Each row has a name. Each question is about the rows just above it.

[113  26 -47  35 -81]  zife
[107  22 -46  44 -78]  Befon
[103  39 -24  22 -63]  Fotiv
[ 74 -25 -24 -25 -33]  nopu
[-65  29   8 -94  18]  fona
[108  -9 -10 113 109]  sus
[-59  80 -75 -65  76]  bepir
[-65  29   8 -94 -72]  soduv
[108 -92   6 113 -85]  tena
Shuffled nopu with one entry gone: [ 74 -25 -33 -25], missing  [-24]
Which entry of sus is missing from [ -9 108 113 109]?  [-10]
Which entry of sus is missing from [ -9 -10 109 113]?  [108]
Shuffled Fotiv with one entry gone: [103  22 -63  39], missing  [-24]

[ -6   5 -23  29] -> bepir
[24  0 95 15] -> tena
[-12  75 -13   1] -> soduv
[-32   5  66  16] -> Fotiv
[ 60   5 -97  59] -> nopu
nopu without one entry, shuffled: [  5  60 -97]. Gone:  [59]
nopu without one entry, shuffled: [60 59  5]. Gone:  [-97]

[-75  46 -53 -13  32] -> Befon
[-75  28  72  29 -58] -> Fotiv
[ 49  46  47 -13  46] -> tena
Shuffled tena with one entry gone: [47 46 46 49], missing  [-13]
Befon without one entry, shuffled: [ 32 -75  46 -13]. Gone:  [-53]
Shuffled tena with one entry gone: [ 46 -13  49  46], missing  [47]
Shuffled Fotiv with one entry gone: [ 29  28  72 -58], missing  [-75]

[   3   84  119  -33  -56   12  101  -72  -72  -54    7    5   40   -6
  -30   68   -7  -41   46  -52   37  -55  -16 -109  -16   10  -89  -16
   -9    9  -35    9  107  -22  -84  -42  109   28   30  -46   25   22
  -29   86  -32 -100  -53  100   91   59] = soduv
[  46 -119   51   11   63  -18    8 -102 -116  -78  -10  -68   64   36
   41   -2 -111  -79   10  -33  -40   34  -77  -19  -81   97  -24   21
  -94   65  -24   10  -15  120  -95    2    8   34   73  -36  -71  -61
   72  -79  -12  -34  -98   47   77   89] = nopu
[  96    7  -91   70   82  -93   -4   77   98  113  -22   70  -23   55
   14  114  -61  116 -107  -41  -36   51   70 -115  110 -107  -68   93
    4   13   89 -103   33  -43    0  -22  -87   53  -57   81  -59   68
  -46   30  -73    7   64   91   -8  -85] = tena
[  30  -98  -21   89  101  -20  119   44  -21  -56   52   54   58  -87
 -100  106   85  113   40   63 -120 -115   14   40  -73  -23 -100  -28
   94 -112 -100   96   62  -97  -50   66  -55   81  -87 -113  -20    8
   42    8   83   47  -71 -108 -119  -58] = fona
[  31   20  -43  -85   70   95  -73   32   40   97   15   50  -93   -7
  -55  -59   45   65   69  -92   47   69  100  118  -26   64   67  -31
 -110  -56   68   77   54   42  -59 -118   35  101  117  -59  -40  -44
  -76  -81  -64   63   87  -92  -94  112] = Pafid
[ -85   90   98  -55   56   50  120   18   -9 -101  -13   -8  -14  -66
   69  111  -12   22  -75  -36  106   69    0   30  -57   94  103   25
   43  116  100  -13  -60  -24  106   73  -60 -107   -7   40   35   75
 -104   -5  -13   58   43   91    8   30] = sus
[ 114   28  -20   59   14 -107  -79 -109   45  -12   95  -49  -75  -35
  -90   80   59  -97   33   30 -113   77   57   99  -47   -4  -65   37
  -95   74   26   32   29  -57  -39  -19  -94  -66    8    4   17  -52
   53  -83   30  111   52   -3  -80   26] = bepir
Which entry of sus is missing from [   0  106   43   69   30  -12  100   75 -107  -13  -36   73  -13   35
   -8  -57   22  -60   56   98   69   -9   58  120   18  -66 -104 -101
  -85   94   -7   -5   50  103  -60   30  -13   40  -14   25  -55  -24
  111    8   43   91  106  -75   90]?  [116]
soduv without one entry, shuffled: [  25  109    9  -53  -22  101    3   46  -84   22  100   84   37  -72
    5   30    7  -56  -52   -9  -32  -46  -54   40  -41    9   28  -55
 -100   10   68  -42  -89  -72 -109   -6  107  -16  -29  -16   86   -7
   91  -30  119  -33  -16  -35   12]. Gone:  [59]
Shuffled tena with one entry gone: [  51   91   -8   81  116   98  -36   70 -103  -46  -93  -59   89   82
    7  -43   77  -22  -87   70   55  113  -91   30  -41  -22   14    0
  -73  114 -115   70  -85   68   -4   13   64   33  -61 -107   53  -68
   93    4   96  -57  110    7 -107], missing  [-23]

[-14 -18 -17  74] : Pafid
[13 13 63 93] : Befon
[-12 -12  63  94] : tena
[-14 -18 -17 -80] : nopu
Shuffled nopu with one entry gone: [-80 -14 -18], missing  [-17]
Shuffled Pafid with one entry gone: [-17 -14 -18], missing  [74]
Shuffled Pafid with one entry gone: [-14  74 -18], missing  [-17]

[104 103 -13  74  59 -14 -63  36  84 -43  67 -50   0 -87 -30] : fona
[-33 -79  42  64   5 -17 -23 -87  90 -85 -62  22 -12 -38  40] : Pafid
[  81  -98   29  -36   35    3    1  -41  -63 -101   49  -66   41   46
  -87] : Befon
[-53  93   0 -95  23  75 -28   9  34  96  15  52 -12 -12  21] : tena
[ 46  34  21 -58 -55  99  35  53 -96   6 -79 -84  93  -8  56] : kede
[  -4  -81    4  -99   28  -16  -13   50  -48  -91  -10 -102   80   48
  -11] : bepir
[ 46  34  45  57 -55  99  35  53 -96   6 106 -84  93  -8  56] : soduv
Shuffled soduv with one entry gone: [ 57  45  56  -8   6  93 -84  99 -55  34 106  53  35 -96], missing  [46]
Shuffled soduv with one entry gone: [ 53  46 -55  56  93  34   6 106  57  45 -84  35  99 -96], missing  [-8]
Shuffled soduv with one entry gone: [ 34  45  53 -55  57  99 106  -8 -96  35  46  93 -84   6], missing  [56]
fona without one entry, shuffled: [104 -87 -63 -13 -50   0  74 -43  59  67 -14  84  36 -30]. Gone:  [103]

[ 21  26 -31  17  -9 -45  58 -54] = Pafid
[ 21  26 -31  17  -9 -45 -60 -54] = nopu
[-52 -46  91  41 -59  -4  30 -18] = Fotiv
[-52 -46  91  41 -59  93 -75  77] = sus
[ 35  39  40  65 -51  -8 -18  12] = bepir
[ -4  -3 -19 -62  55 -50  54 -54] = soduv
Which entry of sus is missing from [-46  93 -59  91 -52 -75  41]?  [77]
Which entry of bepir is missing from [ 65  39 -51  40  12 -18  35]?  [-8]
Shuffled bepir with one entry gone: [ 40  39 -18 -51  -8  35  65], missing  [12]
Which entry of bepir is missing from [ 12  -8  35  65  40 -51 -18]?  [39]

[-11 -29  11  33 -36  21  59  13 -32  27  23  21 -31  35  47  44  51   2
 -54  20 -80  15 -20   0 -57   8  28] = Befon
[ -1  13 -22   6  23 -54  16   6  14   0 -67 -43 -17   9  16  -4  22 -30
   8  13  58 -13 -22 117 -13 -23 -83] = Fotiv
[-11 -29  11 -21 -36  21  59  13 -32  27  10  21 -22  35  47  44  51   2
 -54  20 -80  15 -20   0 -57   8  28] = nopu
[-11 -29  11  33 -36  21  59  13 -32  27  23  21 -22  35  47  44  51   2
 -54   9 -80  15 -20   0  -1   8  28] = kede
nopu without one entry, shuffled: [ 21  10 -57  59  15  51  13  47 -20 -36  28 -80   0  35  44   8 -29 -54
  20 -22 -21  27   2  21 -32 -11]. Gone:  [11]
Shuffled kede with one entry gone: [-80 -29  23   8  35  11 -36  47 -20  51 -54  28  21  27   2  33 -22  -1
 -11  59  13  44  15 -32  21   9], missing  [0]
Befon without one entry, shuffled: [-36  15 -54  20  59  27 -20  51  44 -11   0  47 -32  13 -80  11  33   8
   2  35 -31  28  21  21 -57 -29]. Gone:  [23]
Shuffled nopu with one entry gone: [  0 -57 -36  10  20  47  51  21   2  15 -80  21   8  13 -20 -54  59  27
 -11 -29  35 -32  11 -21  28  44], missing  [-22]

[-38  39  -6  -8   8  45 -65 -13  42 -56  19   2   1  67  50 -47  37   1
  -7   3   3 -21  18 -12  34  15 -44 -11  19 -18  66 -26  14  23  21  55
 -13   3  39  -1   3 -22  30 -10 -15  -9 -45 -52  18 -10  -7]  nopu
[-30  40   2 -16 -12  39 -72 -25  36 -43  17  13  -4  65  42 -33  28  -5
 -13   9  -2 -14  13  -2  32  -4 -34 -14   4 -34  96 -36  12   9  26  41
 -26 -36  32  -2  29 -27  38   5  -8 -13 -39 -63  23 -17 -30]  Fotiv
[ -2  28 -15  -3  18   9 -33   1  17 -21  22   9  11  -1 -22 -10  25  29
  -7 -17   1 -28  20   1  17   3 -22  11  -1  12  -5 -23  22  43   4 -19
  -3 -14  -7  -4  11  12 -11  34   5   7 -30 -10   0  23   4]  kede
[ -2  15  11  -6 -22   7 -19 -17  11  -3   3  26   4   7   0 -12  -1  -2
  10   7  21   0  -3   3  10   4  -4  -3  -3   4 -13 -11   5  -7  -3   2
   7  -6   2  22 -23  -2   6  -4   2   7   9  15   0  14  15]  Gud
[  5 -15   5   7  24  -3  10  -2  -4   3   1 -14  -8  -9  -6  -4  11   6
   1   8  -7  -7  -3  -6   4   7 -11 -14 -23  -5  20  12  -6  27 -21  -5
  -2  11 -11  -6  19   1 -14  -8 -15   4 -17 -15  -4 -16  -4]  tena
[-34  40  10  10  17  55 -32   5  26 -61  27   2  24  60  20 -33  20   8
  26  22  20 -32   5 -15  46  12 -36 -14  44  -8  38  -4  24  37  -6  18
 -19 -28  30  -2  -1 -20  19 -10 -26 -13 -34 -43  25  -7  -6]  Pafid
[-24 -28 -31  39 -17  13 -25 -11 -32  -1   2   5 -22 -14 -35  -6  29   6
 -10  16  17 -24  26 -17  46  23  20 -13   1  18  37  24 -23  13  -8 -27
  18 -21  15   4 -17  20   3   4 -14  -5  -6   3  17   4   0]  fona
Which entry of nopu is missing from [  1 -15  50 -38  34  14 -13 -45 -10 -47  19   2   8  45  -6   3  55  39
  67  -8   3 -44 -13  30 -21 -26  18  -7  37 -56 -18  15 -52  19  23  66
  39  42  -9 -22 -11  -1  -7 -65  18 -10 -12   3   3   1]?  [21]
Shuffled Gud with one entry gone: [  7   7 -22  15   4  -4   3  -3   7  21   9  15   0  10   4   0  22   7
  -6  -6   6   2  -4  -3 -12   2  -3  -2  -3   4  10 -17  26  -2 -13   7
  11  15  11 -11   5  14  -2 -23 -19   2   3   0  -7  -3], missing  [-1]
Shuffled nopu with one entry gone: [ -9  39   8   3  34 -38  15  18 -12  50  37 -52  -7  -6 -15  18  -8 -22
  19 -10  -7  14 -65  55 -44  -1  23 -47   3 -11  42  30  21 -21 -26 -13
 -45 -10 -56  67  39  66 -13  19   3 -18   1  45   3   1], missing  [2]
tena without one entry, shuffled: [ 24  10  -2 -15  -4  -9  12   5 -11   4  -8   5  11  -5  -5  11  -3   1
   8 -15  -7   7   1 -17  -6  -4 -14  -8 -21   3   1  -4  -6  -6  -3  27
 -14  20 -23  19  -6  -2 -11  -7 -14 -15   7   6   4  -4]. Gone:  [-16]

[ 65  63 -13  64]  soduv
[  54 -116  -54  -55]  fona
[  54 -116  -13  -14]  nopu
Which entry of soduv is missing from [ 65 -13  63]?  [64]
Which entry of nopu is missing from [ -14 -116   54]?  [-13]
Which entry of fona is missing from [-54  54 -55]?  [-116]
Which entry of soduv is missing from [ 63 -13  65]?  [64]
Shuffled nopu with one entry gone: [  54  -14 -116], missing  [-13]
Which entry of fona is missing from [-54 -55  54]?  [-116]
fona without one entry, shuffled: [-116   54  -54]. Gone:  [-55]

[ -1  -6  23  21 -28 -17 -35   0  -7  -5  90 -20 -30] -> Befon
[-17   2  25  -3  -1 -19  40 -13 -14  -1 -38  -1 -18] -> zife
[ 48  13  36 -19 -10   2  26 -18  -5  -5  32 -18  25] -> nopu
[ 30  -1 -24   5   4  -9 -22   5  12  -4 -18   1  -8] -> soduv
[ 24  17   2 -13 -13  -5 -12  21   7   4 -10  -2   4] -> Pafid
[ 60   3  22 -45 -15   6 -15 -25   6   8 -51 -12  -3] -> Fotiv
[ 61 -26   8  11  20   0  -8   0 -10   3 -30 -13 -12] -> Gud
[ -5  17  30 -39  -2 -15  -4   2 -15  -4 -14   8 -14] -> sus
[-18  -2 -14  74 -14   1  -3   1  14   8 -14  13  -8] -> tena
[-29  11  18  14 -13  -8 -17  -4  -6  -8 -11   4  -3] -> kede
Which entry of Pafid is missing from [-13  -2 -10   7  21  24   4   2 -13 -12  -5   4]?  [17]
Gud without one entry, shuffled: [ -8 -13 -12   8 -26 -30   3   0 -10   0  61  20]. Gone:  [11]
tena without one entry, shuffled: [-14  -8   1 -18   1  14  -3   8 -14 -14  74  13]. Gone:  [-2]
Which entry of soduv is missing from [  5   4  -9   5  30 -22  -4  12   1 -18  -8 -24]?  [-1]
Befon without one entry, shuffled: [-20  21 -35  90 -30   0 -28  23  -7  -6  -5 -17]. Gone:  [-1]
Shuffled kede with one entry gone: [-29 -17  -4  -8  18  14  11  -6 -11 -13   4  -8], missing  [-3]
nopu without one entry, shuffled: [-18  25  36  32 -10  -5  48  -5  26  13   2 -18]. Gone:  [-19]

[ 45 -21  28 -39  20  87   9  83 -10  -1   8   2  26   6 -24  82  29  18
  74 107  31 -39 -11  22  70  -6 -40 -21   2 -43 -38 -38  67 -35   7] = nopu
[ 48 -20  -8  -4  32  84  59  62 -17  58  85  28 -36 -15 -64 -16  80 -10
  25  27  -7 -22  47  15   8 -26 -69   9 -80 -34 -68  -5  25  -8  -8] = zife
[-22 -46  57  20  63  29   9 -34 -22 -67  81 -10  23  -2 -23  70 -34 -58
  -3 -79 -26 -16 -39 -45 -25  28  44  10 -19  82  79  -4   3 -25  35] = Fotiv
[  -6   69  -35  -11    1   26  -18   17  -38   -7   58   51  -84    4
  -71  -20   -7  -88   50   20   -8   -1   27   49   -5  -45  -54   34
  -26  -22 -102   55   11  -41   22] = tena
[ -12  -13  -59   64    9  -43  -18    7  -42   92   17   40  -15    7
  -44   -9    0  -42   23   36   -6    3  120   42    2  -41  -42   49
  -11  -56   24 -110    2    1   -6] = fona
Which entry of zife is missing from [-34 -22  62  32 -16  25  -5 -68  -4  -8 -36  -8 -20 -69 -10  85  27   8
 -15  47 -17   9  25 -80  58 -64  -8  84 -26  28  -7  48  15  80]?  [59]
Which entry of Fotiv is missing from [ 10 -79 -34 -26 -58 -16 -67 -46 -39 -22  57  23  79  20 -25 -10 -22  63
   3  -3 -19   9  81  -4  28 -45  -2  29 -23 -25 -34  82  44  70]?  [35]
nopu without one entry, shuffled: [ -6  45 -39  29 -39  87 -21 -21   8 -11   2  20 -35  67  31  -1 -10 -24
  28 -40  26  82   9  70   7 -43   6  74 107 -38 -38   2  18  22]. Gone:  [83]
Shuffled tena with one entry gone: [   1   -1 -102  -22  -84   26  -20  -45   20  -38   -5   17  -54  -71
   55   27   11  -41   -8   50   34   22   -7  -35   -6   69  -88    4
   51   58   49   -7  -11  -26], missing  [-18]
nopu without one entry, shuffled: [ 18  22  28  26   9 -38 -21 -10  45 -38  67   2  -1 -40  20   6 -21  29
 -11 -43 107  -6  82  70   2 -35   7  31 -39 -39 -24  87  83  74]. Gone:  [8]
Which entry of Fotiv is missing from [-19 -34  70   3  -2 -23  -4  23  82 -46 -39  63 -25   9  44 -34  10 -10
  81  35 -22  79  20  29 -79 -45 -67  28 -26 -22 -16 -25  57 -58]?  [-3]

[6 6 0 7 5] : nopu
[-1  0  5 -2  3] : Pafid
[ 12 -15  -9 -16   1] : kede
[ -5 -47 -33 -54  -4] : fona
[  7 -64 -46 -82 -12] : tena
[  8 -21 -13 -32  -2] : bepir
[-19 -68 -56 -88 -13] : Gud
[-27 -29 -26 -39  -4] : sus
[ 18 -76 -59 -92 -11] : Befon
[ 25 -19 -12 -25   1] : zife
[-43 -47 -33 -54  -4] : soduv
Which entry of fona is missing from [ -4 -54 -47 -33]?  [-5]
Which entry of nopu is missing from [0 5 6 6]?  [7]
Shuffled Pafid with one entry gone: [-1  3  0  5], missing  [-2]

